Questions about the row below.
1) Give the 3rd entry from the end.
2) Give the 1st entry from the left.
3) Give the entry just left of the largest entry.
-0.9,-1.5,-1.3,-2.0,0.1,1.1,-1.8,0.1
1) 1.1
2) -0.9
3) 0.1

[-32.2  20.7 -32.0 -29.6 -19.9 -12.3 -18.0  61.4  -2.3 -27.4 -46.2  18.5
 -22.2]
Find the entry just left of -22.2.
A: 18.5
The entry just right of -18.0 -> 61.4
Find the entry just right of -32.0.
A: -29.6
Find the entry just left of 61.4.
A: -18.0
Find the entry just right of 61.4.
A: -2.3
Find the entry just right of -19.9.
A: -12.3
Find the minimum.
A: -46.2

Read these off the matrix that follows.
1) The last entry, reading row by row?
2) The 1st entry, reading row by row?
3) The 3rd largest entry?
4) The entry in the top-right corner?
5) The entry directly above the smallest entry?
6) The entry directly below 423?
7) The entry just right of 920?
8) The 2nd entry on the main diagonal?
[[703 642 456 432 702 425 473 680 423 429 430 511 417 449 694 497]
 [406 228 896 920 161 936 880 170 916 859 917 797 919 921 365 428]]
1) 428
2) 703
3) 920
4) 497
5) 702
6) 916
7) 161
8) 228
